Below are the code and all the weights of a small trained network. Each question names an input and a target symbol and asks about switching units off, where a switched-off unit gives its printed mean instead of its output.

import numpy as np


def w(rows, s, z=0):
    codes = np.array(rows[::2]) - 128.0
    scale = np.full(codes.shape[1], s)
    scale[-1] = z or s
    return codes * scale


def f(y):
    return np.maximum(y, 0)


def softmax(a):
    e = np.exp(a - a.max(-1, keepdims=True))
    return e / e.sum(-1, keepdims=True)


def log_softmax(a):
    a = a - a.max(-1, keepdims=True)
    return a - np.log(np.exp(a).sum(-1, keepdims=True))


def net(x, mask):
    ids = ['αβγδζθλμξπστψ'.index(c) for c in x.split()]
    T = len(ids)
    res = E[ids] + P[:T]
    r = res
    for j in range(2):
        rows = slice(2 * j, 2 * j + 2)
        q, k, v = (r @ M[0][rows].T for M in (Q, K, V))
        z = softmax(np.where(np.tri(T) > 0, q @ k.T / 2**0.5, -1e9)) @ v
        o = O[0][rows]
        res = res + np.where(mask[j], z, o[:, -1]) @ o[:, :-1]
    y = f(res @ A[0][:, :-1].T + A[0][:, -1])
    res = res + np.where(mask[2:14], y, B[0][:, -1]) @ B[0][:, :-1]
    return log_softmax(res[-1] @ U[:, :-1].T + U[:, -1])


Q, K, V, O, A, B = {}, {}, {}, {}, {}, {}
E = w([
[98,134,154,143,151,92,166,119],'α',
[74,166,168,103,162,144,114,105],'β',
[156,91,134,122,171,121,128,133],'γ',
[124,94,160,211,151,128,165,172],'δ',
[98,132,137,121,71,121,129,109],'ζ',
[107,165,147,93,132,134,53,111],'θ',
[172,96,94,114,98,73,91,134],'λ',
[142,45,86,141,96,123,143,156],'μ',
[195,137,153,178,53,132,57,151],'ξ',
[223,160,139,162,181,54,77,157],'π',
[143,123,181,138,134,252,143,137],'σ',
[89,206,102,128,70,179,108,192],'τ',
[98,142,94,39,195,167,110,121],'ψ',
],0.015)
P = w([
[71,137,152,169,143,116,99,118],'0',
[66,98,182,131,123,93,130,167],'1',
[111,102,78,206,118,130,81,78],'2',
[164,97,179,48,80,105,173,207],'3',
[161,154,21,203,126,182,111,54],'4',
[153,89,205,27,71,100,176,248],'5',
[145,147,2,233,137,177,115,14],'6',
[174,81,203,22,65,119,180,246],'7',
],0.0077)
Q[0] = w([
[131,122,230,28,92,94,152,251],'h1',
[171,182,79,125,138,163,145,127],'h1',
[106,150,29,228,139,149,106,44],'h2',
[76,110,213,115,109,78,132,176],'h2',
],0.016)
K[0] = w([
[110,131,38,206,159,151,117,26],'h1',
[69,85,163,90,136,55,168,116],'h1',
[146,97,201,25,119,115,127,251],'h2',
[158,144,31,170,154,181,86,90],'h2',
],0.015)
V[0] = w([
[170,109,87,69,167,23,125,65],'h1',
[197,59,133,146,227,194,71,142],'h1',
[99,81,168,122,190,105,254,152],'h2',
[178,53,106,178,42,88,156,150],'h2',
],0.0089)
O[0] = w([
[76,94,124,121,123,12,132,63,72],'h1',
[174,64,136,151,192,192,77,56,53],'h1',
[156,79,216,37,124,106,154,171,193],'h2',
[83,83,154,172,133,147,56,210,251],'h2',
],0.011,0.0023)
A[0] = w([
[111,186,131,84,155,193,153,115,2],'n1',
[112,31,189,111,112,147,138,2,83],'n2',
[203,186,118,155,143,150,233,179,112],'n3',
[58,109,119,190,183,160,128,60,86],'n4',
[73,134,63,149,87,21,103,153,59],'n5',
[175,90,72,188,92,175,103,162,142],'n6',
[183,165,113,143,90,123,223,2,104],'n7',
[153,89,237,63,77,101,125,150,101],'n8',
[40,105,230,172,199,85,89,88,87],'n9',
[55,141,102,23,53,208,82,92,142],'n10',
[94,180,185,30,108,122,27,86,67],'n11',
[50,145,128,217,173,85,149,111,128],'n12',
],0.0077,0.0082)
B[0] = w([
[100,47,64,164,86,56,86,82,133],'n1',
[208,214,155,131,132,72,70,218,153],'n2',
[88,101,147,59,163,89,75,120,192],'n3',
[204,140,142,138,102,161,104,118,162],'n4',
[205,97,111,101,130,218,117,125,177],'n5',
[89,191,136,88,136,114,122,75,227],'n6',
[90,88,85,180,228,183,158,192,178],'n7',
[112,136,130,203,98,156,132,40,253],'n8',
[100,102,67,72,143,134,70,84,195],'n9',
[180,100,156,112,196,66,193,169,190],'n10',
[163,104,41,254,117,135,233,155,149],'n11',
[180,148,121,108,58,106,161,137,195],'n12',
],0.009,0.0062)
U = w([
[163,122,190,114,69,69,205,126,254],'α',
[143,72,99,66,203,105,165,169,78],'β',
[195,143,155,159,169,38,71,127,95],'γ',
[174,117,187,123,132,244,132,129,128],'δ',
[127,183,106,83,85,140,128,237,180],'ζ',
[83,142,70,177,160,159,170,71,52],'θ',
[83,2,48,136,73,147,114,141,209],'λ',
[34,68,169,189,182,118,64,168,116],'μ',
[117,197,128,216,77,165,97,96,38],'ξ',
[196,113,76,100,92,107,101,82,101],'π',
[177,143,149,43,159,159,124,73,65],'σ',
[47,213,121,51,134,85,131,34,116],'τ',
[172,132,126,229,169,119,163,161,86],'ψ',
],0.0063,0.0037)

Each question gives the input, a string of symbols that net reads in full, and the target symbol t.
The units are the heads (2 rows each of Q, K, V and O) and the neurons (one row each of A and B). Each row of codes is followed by its name. A weight is (code - 128) times the scale printed after its matrix; where a second scale follows, it is the last column's (O, A, B and U).
mask holds one flag per unit, heads first, then neurons. A switched-off unit (its flag False) gives its mean, the last column of its rows in O or B, instead of its output. The means were averaged over made-up inputs and are rounded, as every weight is.
A unit's drop is (log p(t) with every unit on - log p(t) with that unit switched off) / (log p(t) with every unit on - log p(t) with every unit switched off).
The circuit of an input: a set's keep is (log p(t) with only the set's units on - log p(t) with every unit switched off) / (log p(t) with every unit on - log p(t) with every unit switched off). Starting from the 12 units with the biggest drops (on a tie, the unit counted first), units are removed one at a time, each time the one whose removal leaves the highest keep (on an exact tie, the one counted first), for as long as the keep stays at least 0.8.
circuit, biggest first: the units of the circuit, biggest drop first
k most important neurons: the k neurons with the biggest drops, biggest first
which heads matter: for each layer, one digit per head in row order, 1 if its drop is at least 0.15 and else 0, layers parted by /
input μ β α β γ, target β: most important neuron => (n7)
input ζ α τ ψ α μ γ, target μ: which heads matter => 01
input α β α ζ δ λ γ, target λ: circuit, biggest first => (h1; h2; n9)
input γ μ θ α ζ ζ ζ, target ζ: circuit, biggest first => (h1; n8)
input θ δ σ λ δ π θ, target γ: which heads matter => 10
input μ ζ δ μ τ λ, target τ: 2 most important neurons => (n6; n3)
input μ α α α α, target α: which heads matter => 11
input α β α α β π ζ, target γ: circuit, biggest first => (h1; n2)
input ξ ζ α μ β, target μ: which heads matter => 01
input α δ ζ ψ ψ ζ, target ψ: 2 most important neurons => (n7; n2)
input α ζ μ π δ τ μ, target τ: circuit, biggest first => (n6; h1; n3; h2)
input γ μ α π τ θ ζ, target θ: circuit, biggest first => (h2; n7)
input θ θ γ α ζ τ α, target τ: circuit, biggest first => (h1; n3; n6; h2)
input λ ψ δ μ, target δ: circuit, biggest first => (h1)
input ξ ξ δ, target ξ: circuit, biggest first => (h2; n6; n4)
input σ α ζ δ α θ, target α: 3 most important neurons => (n10; n7; n9)
input λ ψ α α θ δ μ, target δ: circuit, biggest first => (h1; h2)
input μ α ξ ζ ζ α γ, target α: circuit, biggest first => (h2; h1)
input β μ λ ζ, target λ: 2 most important neurons => (n9; n5)
input α α μ μ ζ, target μ: circuit, biggest first => (h2)
input γ μ α ξ π, target ξ: 2 most important neurons => (n6; n10)
